Here is a tiny trained network, its code and every weight. The questions are about switching its units off for an input and a class, where a switched-off unit gives its printed mean instead of its output.

import numpy as np


def w(rows, s, z=0):
    codes = np.array(rows[::2]) - 128.0
    scale = np.full(codes.shape[1], s)
    scale[-1] = z or s
    return codes * scale


def norm(h):
    return h / np.sqrt((h * h).mean(-1, keepdims=True) + 1e-5)


def f(y):
    return y / 2 * (1 + np.tanh(0.7978845608 * (y + 0.044715 * y**3)))


def log_softmax(a):
    a = a - a.max(-1, keepdims=True)
    return a - np.log(np.exp(a).sum(-1, keepdims=True))


def net(x, mask):
    res = np.array(x, float).reshape(1, 5) / 4 @ E
    u = 0
    for l in range(4):
        y = f(norm(res) @ A[l][:, :-1].T + A[l][:, -1])
        res = res + np.where(mask[u : u + 6], y, B[l][:, -1]) @ B[l][:, :-1]
        u += 6
    return log_softmax(norm(res)[-1] @ U[:, :-1].T + U[:, -1])


A, B = {}, {}
E = w([
[42,156,111,118,162,165],'x0',
[159,123,133,247,125,148],'x1',
[115,151,118,190,174,73],'x2',
[166,187,110,82,121,102],'x3',
[160,81,55,141,136,124],'x4',
],0.011)
A[0] = w([
[158,32,191,113,85,131,248],'0.n1',
[71,181,53,127,226,178,107],'0.n2',
[70,83,143,125,158,135,6],'0.n3',
[157,76,112,204,104,150,192],'0.n4',
[118,89,94,55,170,87,48],'0.n5',
[115,153,142,4,107,140,64],'0.n6',
],0.012,0.002)
B[0] = w([
[80,50,226,183,129,167,225],'0.n1',
[74,24,178,41,117,117,232],'0.n2',
[108,102,196,137,203,27,159],'0.n3',
[193,165,17,163,82,183,247],'0.n4',
[141,124,132,165,149,53,198],'0.n5',
[210,254,119,25,34,121,255],'0.n6',
],0.0082,0.0061)
A[1] = w([
[57,127,109,178,112,171,118],'1.n1',
[134,130,158,108,205,117,64],'1.n2',
[47,156,160,110,194,203,4],'1.n3',
[157,78,140,168,111,90,131],'1.n4',
[132,135,41,104,206,71,227],'1.n5',
[158,2,120,137,136,186,9],'1.n6',
],0.012,0.0019)
B[1] = w([
[108,123,254,65,231,167,193],'1.n1',
[63,213,89,151,184,95,134],'1.n2',
[156,106,75,145,172,23,178],'1.n3',
[141,107,187,219,142,139,194],'1.n4',
[96,52,195,165,124,134,215],'1.n5',
[197,86,154,89,122,196,254],'1.n6',
],0.0087,0.0053)
A[2] = w([
[249,82,70,48,122,1,2],'2.n1',
[204,200,212,170,197,41,185],'2.n2',
[157,178,39,249,82,108,77],'2.n3',
[219,247,106,185,230,122,212],'2.n4',
[26,74,153,132,140,89,70],'2.n5',
[207,167,153,57,107,138,176],'2.n6',
],0.0069,0.0023)
B[2] = w([
[49,26,246,168,126,151,210],'2.n1',
[124,60,22,123,149,136,245],'2.n2',
[207,155,30,150,182,99,184],'2.n3',
[37,192,73,143,93,58,199],'2.n4',
[113,20,211,191,1,77,188],'2.n5',
[133,156,246,135,242,102,254],'2.n6',
],0.0078,0.0035)
A[3] = w([
[91,122,181,122,154,45,59],'3.n1',
[140,116,156,182,158,162,102],'3.n2',
[146,142,137,38,125,139,208],'3.n3',
[184,160,240,132,140,163,134],'3.n4',
[124,217,144,30,41,182,244],'3.n5',
[65,79,89,154,183,255,5],'3.n6',
],0.0093,0.0015)
B[3] = w([
[104,102,96,134,115,110,222],'3.n1',
[146,137,115,95,123,163,186],'3.n2',
[175,126,138,139,158,73,210],'3.n3',
[140,131,145,138,172,134,246],'3.n4',
[120,214,190,66,250,85,253],'3.n5',
[155,174,184,131,134,137,201],'3.n6',
],0.014,0.0051)
U = w([
[43,169,40,108,131,113,63],'0',
[147,212,203,32,200,79,165],'1',
[81,166,122,117,94,205,42],'2',
[188,152,7,178,117,117,185],'3',
[194,41,199,161,149,214,186],'4',
[69,151,90,67,59,194,2],'5',
[51,18,157,112,141,43,166],'6',
],0.016,0.0066)

Each question gives the input, the list of numbers given to net, and the class t.
The units are the neurons (one row each of A and B). Each row of codes is followed by its name. A weight is (code - 128) times the scale printed after its matrix; where a second scale follows, it is the last column's (A, B and U).
mask holds one flag per neuron, layer by layer. A switched-off neuron (its flag False) gives its mean, the last column of its row in B, instead of its output. The means were averaged over made-up inputs and are rounded, as every weight is.
A unit's drop is (log p(t) with every unit on - log p(t) with that unit switched off) / (log p(t) with every unit on - log p(t) with every unit switched off).
The circuit of an input: a set's keep is (log p(t) with only the set's units on - log p(t) with every unit switched off) / (log p(t) with every unit on - log p(t) with every unit switched off). Starting from the 12 units with the biggest drops (on a tie, the unit counted first), units are removed one at a time, each time the one whose removal leaves the highest keep (on an exact tie, the one counted first), for as long as the keep stays at least 0.8.
units of the circuit, in order: the units of the circuit, biggest drop first
most important unit: the unit with the biggest drop
top k neurons in layer l: the k neurons of layer l with the biggest drops, biggest first
drop when u is switched off: that unit's drop, to one decimal
input [-5,8,2,-2,0], class 3: top 2 neurons in layer 0 => 0.n4; 0.n2
input [-4,-4,6,-1,-6], class 6: most important unit => 2.n2
input [5,6,0,6,4], class 4: units of the circuit, in order => 0.n2; 1.n6
input [5,7,8,1,1], class 4: top 2 neurons in layer 3 => 3.n5; 3.n6
input [-1,0,5,-1,6], class 3: top 2 neurons in layer 0 => 0.n4; 0.n1
input [6,2,2,7,-2], class 6: top 2 neurons in layer 0 => 0.n2; 0.n6
input [-6,-5,4,-2,4], class 4: top 3 neurons in layer 0 => 0.n6; 0.n1; 0.n3
input [7,2,7,-6,7], class 4: top 2 neurons in layer 3 => 3.n6; 3.n5
input [-2,5,6,-5,-2], class 3: top 2 neurons in layer 0 => 0.n2; 0.n4
input [1,-4,-2,-5,3], class 6: top 2 neurons in layer 0 => 0.n3; 0.n4
input [-1,8,4,-6,7], class 3: top 2 neurons in layer 0 => 0.n4; 0.n2
input [-5,-1,6,8,0], class 6: top 2 neurons in layer 0 => 0.n4; 0.n1
input [-8,7,7,-5,2], class 3: drop when 0.n4 is switched off => 0.2
input [6,7,-1,5,-8], class 6: drop when 1.n3 is switched off => 0.6
input [-1,7,-3,6,-3], class 3: drop when 0.n6 is switched off => 0.1
input [-1,3,5,5,7], class 3: drop when 2.n3 is switched off => 0.0
input [5,5,-8,6,7], class 1: most important unit => 3.n5
